Moves between items:
ω: QH->RR, LS->DT, ZR->PC, CR->RZ, JF->CD, QN->JM, DT->ML, TQ->ZB, LJ->SG, HM->TQ, FG->QH, LM->LD, NR->QN, TH->MQ, SG->TL, HG->LC, RZ->BB, PF->LB, SQ->QS, BF->ZP, GP->HG, TG->HM, HN->FT, CC->MJ, PC->JN, LD->HZ, BC->GP, GJ->RJ, CD->TG, HZ->ZR, LB->GJ, QS->BC, MQ->SQ, RJ->TH, TL->HQ, MJ->HB, JT->MZ, FT->BF, MZ->LM, HB->LJ, ML->NR, BB->QM, RR->CR, HQ->JT, ZB->PF, ZP->LS, LC->FG, JM->CC, JN->HN, QM->JF
ε: QH->ML, LS->CR, ZR->HM, CR->LS, JF->HN, QN->LC, DT->RR, TQ->HZ, LJ->SQ, HM->ZR, FG->NR, LM->PF, NR->FG, TH->TL, SG->MQ, HG->JM, RZ->ZP, PF->LM, SQ->LJ, BF->BB, GP->CC, TG->PC, HN->JF, CC->GP, PC->TG, LD->ZB, BC->MJ, GJ->JT, CD->JN, HZ->TQ, LB->MZ, QS->HB, MQ->SG, RJ->HQ, TL->TH, MJ->BC, JT->GJ, FT->QM, MZ->LB, HB->QS, ML->QH, BB->BF, RR->DT, HQ->RJ, ZB->LD, ZP->RZ, LC->QN, JM->HG, JN->CD, QM->FT
η: QH->FG, LS->ZP, ZR->HZ, CR->RR, JF->QM, QN->NR, DT->LS, TQ->HM, LJ->HB, HM->TG, FG->LC, LM->MZ, NR->ML, TH->RJ, SG->LJ, HG->GP, RZ->CR, PF->ZB, SQ->MQ, BF->FT, GP->BC, TG->CD, HN->JN, CC->JM, PC->ZR, LD->LM, BC->QS, GJ->LB, CD->JF, HZ->LD, LB->PF, QS->SQ, MQ->TH, RJ->GJ, TL->SG, MJ->CC, JT->HQ, FT->HN, MZ->JT, HB->MJ, ML->DT, BB->RZ, RR->QH, HQ->TL, ZB->TQ, ZP->BF, LC->HG, JM->QN, JN->PC, QM->BB

In the rows, zero is written as 145.

The rows follow the links: the fewer symbols apart two items are, the more alike their rows tend to be.

Named rows; a name shown again gets a slightly different row:
FT 233,168,211,100,94,241,208,175,104,97,145,194,166,194,74,160,120,200,177,154,131,95,119,199,65,180,190,37,96,147,171,243,196,168,68,122,162,161,161,116,174,102,183,173,118,157,175,113,119,117,166,154,76,160,184,185,130
RR 166,135,150,242,166,153,141,295,156,180,216,65,134,171,142,79,227,138,92,135,136,98,122,155,141,155,46,90,106,90,209,116,147,220,74,241,120,140,137,190,166,126,153,138,158,110,216,123,165,151,179,217,135,165,115,150,124
LJ 109,146,99,110,215,144,67,134,168,144,124,115,169,129,175,81,170,119,205,90,163,88,163,101,230,154,122,157,115,232,143,24,118,183,219,58,77,177,134,157,131,149,203,147,98,46,173,113,200,187,189,129,90,182,65,133,138
BC 74,198,189,97,207,210,66,160,170,171,150,157,237,127,140,187,52,90,175,176,112,163,110,189,183,120,232,170,217,138,141,97,168,82,102,176,152,206,150,202,95,161,104,149,74,259,144,185,139,169,147,44,156,127,134,100,181
MQ 151,188,188,70,165,236,85,98,124,136,95,135,237,194,102,185,82,153,242,136,189,125,100,196,176,199,253,98,146,257,124,81,141,109,183,48,163,213,150,148,123,168,173,170,105,145,133,131,134,164,193,76,104,151,123,124,187
TL 70,120,145,76,211,157,92,104,217,142,94,168,196,67,141,87,167,85,194,112,87,134,196,101,228,80,184,210,113,224,128,68,151,170,190,93,112,190,127,199,110,170,209,149,89,104,137,105,165,194,184,103,118,185,110,101,130
TH 148,174,157,90,154,204,123,86,117,146,92,121,218,210,114,194,91,173,230,116,201,137,97,199,168,222,228,75,126,272,124,75,109,112,210,52,171,201,158,133,138,173,170,166,145,113,134,128,129,149,193,103,96,149,123,132,183
MZ 53,97,192,140,181,97,153,103,226,179,90,171,171,46,133,139,174,94,106,170,42,227,200,131,207,54,182,254,138,141,118,158,164,149,150,201,182,167,105,197,128,195,142,124,163,192,102,145,100,181,152,152,214,139,158,76,149
ZR 162,98,199,231,107,137,214,183,164,211,113,95,137,190,84,168,197,173,105,177,105,204,132,212,133,175,135,92,97,160,137,203,163,174,126,229,242,144,119,135,188,193,160,128,237,157,124,142,56,126,223,257,185,123,174,129,141
HG 70,183,175,176,203,158,75,222,164,196,184,108,205,127,162,174,112,88,98,192,101,195,109,187,176,116,140,181,216,86,165,99,165,96,70,253,159,180,133,207,100,160,74,148,123,251,163,211,142,163,133,115,201,119,125,106,162
RJ 172,163,134,113,132,162,138,75,113,164,90,105,171,225,123,182,121,182,230,122,216,151,103,182,160,235,197,77,127,289,117,90,103,105,233,58,182,179,142,117,148,191,158,155,187,96,132,130,134,137,197,148,122,133,130,143,173
LS 192,198,151,70,110,200,162,138,91,65,182,223,136,157,136,173,63,161,146,185,153,109,134,136,64,130,185,139,201,70,164,229,190,100,76,120,123,121,186,112,131,80,116,161,82,232,146,170,165,127,57,61,120,150,186,176,150

Each walk starts at a row. The symbols on each line, taken left to right, move it on to the next item.
Answer with the item's row; about right is enough.
start 96,203,196,79,207,213,70,125,138,162,123,160,250,144,123,187,54,111,207,144,131,149,110,191,181,144,250,147,192,177,131,91,162,85,116,118,164,220,158,188,100,147,119,161,68,222,143,175,129,164,153,29,133,135,131,106,187
ω ε ε ω: 66,187,189,134,215,185,71,193,165,185,178,135,226,115,142,180,90,85,130,183,100,191,122,184,187,105,187,194,226,99,159,99,170,73,77,206,151,201,145,215,96,157,77,149,87,252,155,204,140,172,125,79,179,123,134,100,182
ω ω ε η η ε: 158,154,153,257,173,129,132,283,162,205,227,51,141,163,151,118,199,135,87,153,128,139,100,168,160,160,57,122,148,71,203,111,148,193,61,262,143,149,126,193,154,146,116,131,160,141,219,162,151,150,171,223,174,136,111,138,126
start 65,91,191,181,167,87,158,121,223,207,104,145,172,68,122,150,183,97,92,166,59,241,193,157,186,65,154,216,149,125,106,161,159,138,151,236,218,159,103,187,133,206,140,125,199,199,91,153,83,168,174,184,212,133,167,91,138
ε ε η η ω η η: 65,109,166,86,213,135,111,101,225,148,77,199,193,29,149,99,174,71,171,129,58,165,211,102,224,61,188,232,119,184,121,95,167,156,183,132,124,190,111,190,110,178,191,140,113,134,128,120,151,209,170,108,147,173,125,91,150
ε η ω ε ω η ω: 45,100,172,113,202,125,125,111,239,159,73,191,189,37,143,124,156,91,149,143,53,198,208,127,211,55,196,244,143,166,117,129,167,151,162,157,153,174,111,185,100,184,171,136,137,181,121,136,115,197,172,124,179,156,137,91,135
start 167,197,126,109,103,168,145,132,73,63,208,205,100,147,169,180,65,160,129,169,175,130,128,120,66,131,160,166,226,58,166,206,166,81,99,124,106,96,191,112,123,84,76,152,86,220,153,182,170,112,37,70,148,132,190,178,153
ω η ε ε ω ω: 147,188,65,169,129,97,129,135,79,126,224,141,87,174,217,175,87,155,103,163,225,144,120,106,112,159,89,183,252,69,162,134,108,82,146,161,96,77,177,116,141,118,44,150,140,187,139,213,199,113,21,87,178,112,144,185,176
ε ε ω ε η ω: 95,174,161,229,193,141,90,256,165,213,212,78,171,144,151,148,153,100,93,183,118,164,100,192,184,117,111,168,201,71,182,111,146,126,62,276,156,172,139,205,119,169,73,145,151,211,182,205,149,160,144,151,201,122,131,108,169
start 225,150,220,174,84,196,229,182,110,158,133,119,165,218,66,150,182,188,146,153,139,139,105,224,87,202,169,30,68,169,152,207,164,194,93,174,219,163,141,113,188,149,189,141,193,135,161,116,77,112,225,239,118,144,171,158,117
η ω η ε ε: 210,107,206,228,108,154,215,196,144,181,123,103,143,198,86,160,191,189,131,166,133,174,116,224,109,193,145,60,88,165,131,209,161,191,119,194,244,166,128,135,192,164,162,137,224,145,148,134,68,118,238,251,159,142,179,137,132
ε ε η η ω η η: 103,86,185,210,151,86,178,157,200,224,106,128,152,108,105,167,191,124,93,184,79,242,180,183,169,108,152,188,132,130,110,184,153,153,144,253,241,153,108,175,167,216,121,137,237,182,116,159,76,143,195,211,238,120,179,91,143
start 137,163,50,197,158,79,83,162,116,172,188,60,106,194,224,120,160,163,161,104,257,115,115,109,183,203,60,127,183,180,160,31,66,136,209,113,68,111,158,127,146,141,119,146,153,60,155,164,214,143,112,151,136,133,86,166,162
ε η ω ε ω η ω: 149,159,55,170,185,113,79,148,129,168,179,66,138,189,211,107,165,142,168,84,230,92,132,98,193,199,75,128,143,203,150,19,65,156,219,97,63,128,141,138,145,145,158,148,137,38,175,136,219,156,144,158,116,151,69,149,154
ω ε ω η η η ω: 114,201,192,62,186,232,78,111,138,147,121,166,243,165,120,185,57,126,228,141,143,145,103,202,164,165,253,130,158,224,128,97,152,79,141,78,160,234,152,178,109,169,141,165,72,176,138,156,140,168,189,51,111,140,128,121,193
start 198,197,176,68,89,236,176,146,89,60,170,229,147,153,117,165,77,168,163,171,145,101,119,160,59,135,192,102,156,88,161,244,204,121,74,118,138,140,180,104,148,70,147,156,76,204,160,141,141,120,104,72,97,155,206,177,143
ε ω ε η ω: 216,188,197,78,80,254,185,164,82,77,171,220,155,182,95,158,91,190,174,170,136,86,117,186,48,164,205,54,129,116,172,233,207,141,69,105,161,155,175,113,146,90,180,153,92,186,165,119,124,120,139,115,70,162,199,191,131
ω η ε η ε ω ε: 191,147,152,217,152,155,147,274,154,160,191,92,134,160,132,69,224,140,114,128,112,75,140,137,136,161,61,105,80,114,202,131,157,247,77,195,106,142,127,164,165,105,189,138,145,92,216,101,173,170,192,237,112,177,115,165,104
start 155,171,40,191,164,81,104,156,108,160,213,78,86,187,228,146,140,158,128,113,254,136,114,107,160,189,65,154,209,131,153,59,78,125,190,132,80,93,163,117,155,142,77,150,161,104,156,187,221,124,72,134,155,121,104,173,164
ω η ε η ε ω ω: 142,150,85,147,199,123,66,136,152,165,141,103,152,168,186,107,176,139,198,81,195,85,133,105,212,176,100,140,110,223,153,8,92,176,218,82,73,159,138,147,140,150,178,158,123,29,162,128,208,178,182,147,100,163,66,138,149
ω ε ε ε η ε: 95,135,122,87,223,153,81,123,199,145,113,151,182,99,162,94,163,98,206,85,122,94,183,104,226,125,158,185,97,222,136,44,130,175,199,70,87,181,128,190,113,159,211,152,91,69,156,108,190,199,192,106,91,183,83,117,141
